Below is a small trained network, with its code and all its weights. Each question gives an input and a target symbol and asks what happens when units are switched off, that is, made to give their printed mean instead of their output.

import numpy as np


def w(rows, s, z=0):
    codes = np.array(rows[::2]) - 128.0
    scale = np.full(codes.shape[1], s)
    scale[-1] = z or s
    return codes * scale


def norm(h):
    return h / np.sqrt((h * h).mean(-1, keepdims=True) + 1e-5)


def f(y):
    return y / 2 * (1 + np.tanh(0.7978845608 * (y + 0.044715 * y**3)))


def softmax(a):
    e = np.exp(a - a.max(-1, keepdims=True))
    return e / e.sum(-1, keepdims=True)


def log_softmax(a):
    a = a - a.max(-1, keepdims=True)
    return a - np.log(np.exp(a).sum(-1, keepdims=True))


def net(x, mask):
    ids = ['βεζθμξπστφω'.index(c) for c in x.split()]
    T = len(ids)
    res = E[ids] + P[:T]
    u = 0
    for l in range(3):
        q, k, v = (norm(res) @ M[l].T for M in (Q, K, V))
        z = softmax(np.where(np.tri(T) > 0, q @ k.T / 2**0.5, -1e9)) @ v
        res = res + np.where(mask[u], z, O[l][:, -1]) @ O[l][:, :-1]
        u += 1
        y = f(norm(res) @ A[l][:, :-1].T + A[l][:, -1])
        res = res + np.where(mask[u : u + 4], y, B[l][:, -1]) @ B[l][:, :-1]
        u += 4
    return log_softmax(norm(res)[-1] @ U[:, :-1].T + U[:, -1])


Q, K, V, O, A, B = {}, {}, {}, {}, {}, {}
E = w([
[115,75,146,71],'β',
[191,90,120,165],'ε',
[85,157,138,186],'ζ',
[113,79,144,163],'θ',
[53,138,138,144],'μ',
[215,109,116,131],'ξ',
[57,49,129,150],'π',
[67,67,137,104],'σ',
[169,153,188,54],'τ',
[255,186,139,194],'φ',
[149,86,133,182],'ω',
],0.017)
P = w([
[160,110,172,152],'0',
[141,73,154,182],'1',
[153,133,107,155],'2',
[156,130,223,76],'3',
[135,79,130,191],'4',
[150,128,81,151],'5',
[247,136,195,63],'6',
[137,81,132,183],'7',
[143,125,56,140],'8',
[172,111,183,23],'9',
[138,78,135,173],'10',
[146,118,24,127],'11',
[227,91,136,29],'12',
[148,80,138,168],'13',
],0.011)
Q[0] = w([
[52,237,175,192],'0.h1',
[1,216,114,42],'0.h1',
],0.0059)
K[0] = w([
[43,254,114,115],'0.h1',
[24,44,58,22],'0.h1',
],0.0085)
V[0] = w([
[223,74,255,168],'0.h1',
[145,212,27,152],'0.h1',
],0.004)
O[0] = w([
[189,89,165,1,252],'0.h1',
[93,107,115,69,105],'0.h1',
],0.0095,0.0041)
A[0] = w([
[128,172,205,17,115],'0.n1',
[93,204,118,109,222],'0.n2',
[210,254,92,179,151],'0.n3',
[145,214,90,25,4],'0.n4',
],0.0075,0.0024)
B[0] = w([
[254,101,117,74,255],'0.n1',
[12,49,96,60,132],'0.n2',
[56,143,103,76,231],'0.n3',
[127,123,53,223,117],'0.n4',
],0.0091,0.0024)
Q[1] = w([
[5,40,129,238],'1.h1',
[57,185,167,26],'1.h1',
],0.003)
K[1] = w([
[90,137,84,127],'1.h1',
[76,90,149,2],'1.h1',
],0.0073)
V[1] = w([
[146,150,178,237],'1.h1',
[62,133,253,27],'1.h1',
],0.0047)
O[1] = w([
[183,115,228,156,248],'1.h1',
[211,65,213,3,205],'1.h1',
],0.0063,0.0014)
A[1] = w([
[186,203,96,122,98],'1.n1',
[118,210,106,94,169],'1.n2',
[137,47,99,166,2],'1.n3',
[10,154,167,144,150],'1.n4',
],0.012,0.0043)
B[1] = w([
[1,22,171,144,187],'1.n1',
[125,119,75,157,136],'1.n2',
[159,54,110,175,147],'1.n3',
[122,186,150,123,254],'1.n4',
],0.012,0.004)
Q[2] = w([
[51,133,72,252],'2.h1',
[130,82,159,141],'2.h1',
],0.019)
K[2] = w([
[135,135,247,135],'2.h1',
[197,181,132,100],'2.h1',
],0.012)
V[2] = w([
[2,53,93,119],'2.h1',
[86,15,202,134],'2.h1',
],0.0078)
O[2] = w([
[160,89,254,220,35],'2.h1',
[80,6,8,223,253],'2.h1',
],0.0082,0.0043)
A[2] = w([
[124,131,68,112,61],'2.n1',
[243,129,97,228,1],'2.n2',
[129,73,1,168,152],'2.n3',
[228,107,91,72,82],'2.n4',
],0.0095,0.0065)
B[2] = w([
[63,167,197,187,117],'2.n1',
[130,147,21,134,128],'2.n2',
[133,165,187,111,255],'2.n3',
[5,138,107,88,198],'2.n4',
],0.013,0.007)
U = w([
[106,129,103,99,107],'β',
[135,132,18,125,174],'ε',
[175,159,168,209,253],'ζ',
[181,104,157,205,192],'θ',
[4,89,93,154,31],'μ',
[123,162,72,89,95],'ξ',
[104,107,122,148,37],'π',
[97,139,90,118,113],'σ',
[244,225,176,76,150],'τ',
[117,158,233,133,109],'φ',
[166,126,71,165,168],'ω',
],0.012,0.0036)

Each question gives the input, a string of symbols that net reads in full, and the target symbol t.
The units are the heads (2 rows each of Q, K, V and O) and the neurons (one row each of A and B). Each row of codes is followed by its name. A weight is (code - 128) times the scale printed after its matrix; where a second scale follows, it is the last column's (O, A, B and U).
mask holds one flag per unit, layer by layer, with each layer's heads first. A switched-off unit (its flag False) gives its mean, the last column of its rows in O or B, instead of its output. The means were averaged over made-up inputs and are rounded, as every weight is.
A unit's drop is (log p(t) with every unit on - log p(t) with that unit switched off) / (log p(t) with every unit on - log p(t) with every unit switched off).
The circuit of an input: a set's keep is (log p(t) with only the set's units on - log p(t) with every unit switched off) / (log p(t) with every unit on - log p(t) with every unit switched off). Starting from the 12 units with the biggest drops (on a tie, the unit counted first), units are removed one at a time, each time the one whose removal leaves the highest keep (on an exact tie, the one counted first), for as long as the keep stays at least 0.8.
units of the circuit, in order: the units of the circuit, biggest drop first
unit that matters most: the unit with the biggest drop
top k neurons: the k neurons with the biggest drops, biggest first
drop when u is switched off: that unit's drop, to one decimal
input φ ω τ σ φ φ μ, target θ: units of the circuit, in order : [1.n1 0.n3 2.h1 1.n2]
input ε ξ σ ζ φ, target φ: unit that matters most : 1.n1
input ζ β ξ θ σ θ φ ζ π φ ζ φ π β, target θ: units of the circuit, in order : [1.n1 2.h1]
input ξ ε ζ φ ζ φ, target μ: top 2 neurons : [1.n1 0.n3]
input ζ φ β ζ θ ζ ζ ζ μ μ ε, target ε: units of the circuit, in order : [2.n2 1.n1]
input ζ θ θ θ ζ ξ φ φ ω μ β ω ζ ζ, target ζ: top 3 neurons : [2.n4 0.n3 1.n1]
input β π π, target θ: top 2 neurons : [2.n4 1.n3]
input β π θ μ μ φ τ, target θ: units of the circuit, in order : [1.n1 2.h1 0.n3 1.n2]
input σ ζ σ μ ζ σ, target φ: top 3 neurons : [2.n3 0.n1 1.n1]
input ζ μ θ ζ ω ω μ ζ φ ε, target θ: units of the circuit, in order : [1.n1 0.n3 1.n2 2.h1]
input μ μ ε φ ε μ φ ζ ζ β, target τ: units of the circuit, in order : [2.h1 1.n1]
input ξ μ φ π ζ, target ζ: top 2 neurons : [2.n4 1.n1]
input β θ ε φ ζ ζ σ, target τ: units of the circuit, in order : [2.h1 1.n1 0.n3]
input ζ φ φ β ζ φ, target μ: units of the circuit, in order : [1.n1]
input ζ μ μ ξ ζ ω ω φ, target φ: top 3 neurons : [0.n3 1.n1 2.n3]
input β ω π ζ τ β μ ζ ε ξ ζ φ ω, target θ: units of the circuit, in order : [1.n1 2.h1 0.n3 1.n2]
input φ μ ω, target ε: top 4 neurons : [2.n2 1.n1 1.n3 1.n4]
input ω ε ζ μ ζ ζ β θ μ ζ σ φ ε, target θ: top 4 neurons : [1.n1 0.n3 1.n2 1.n4]
input φ ζ ζ β φ φ ξ, target θ: top 4 neurons : [1.n1 0.n3 1.n2 1.n4]
input φ ζ ζ θ μ ζ ζ ζ ζ μ ε, target ε: units of the circuit, in order : [2.n2]
input φ φ ω ζ θ, target θ: top 4 neurons : [1.n1 2.n4 1.n3 2.n3]
input ξ μ φ μ ζ ε β μ ζ ω, target τ: top 3 neurons : [1.n2 0.n3 0.n2]
input φ ζ ε τ θ ζ ζ π φ μ φ φ μ, target θ: top 4 neurons : [1.n1 0.n3 1.n2 1.n4]
input θ ω β μ φ ζ μ, target τ: top 2 neurons : [0.n3 1.n2]
input ζ ζ σ, target φ: top 2 neurons : [2.n3 1.n1]
input ζ ζ φ τ φ ζ μ, target τ: drop when 1.n1 is switched off : 0.1
input ζ ζ φ ζ, target θ: drop when 0.n3 is switched off : 1.3
input μ θ ζ π, target τ: drop when 0.n3 is switched off : 0.1
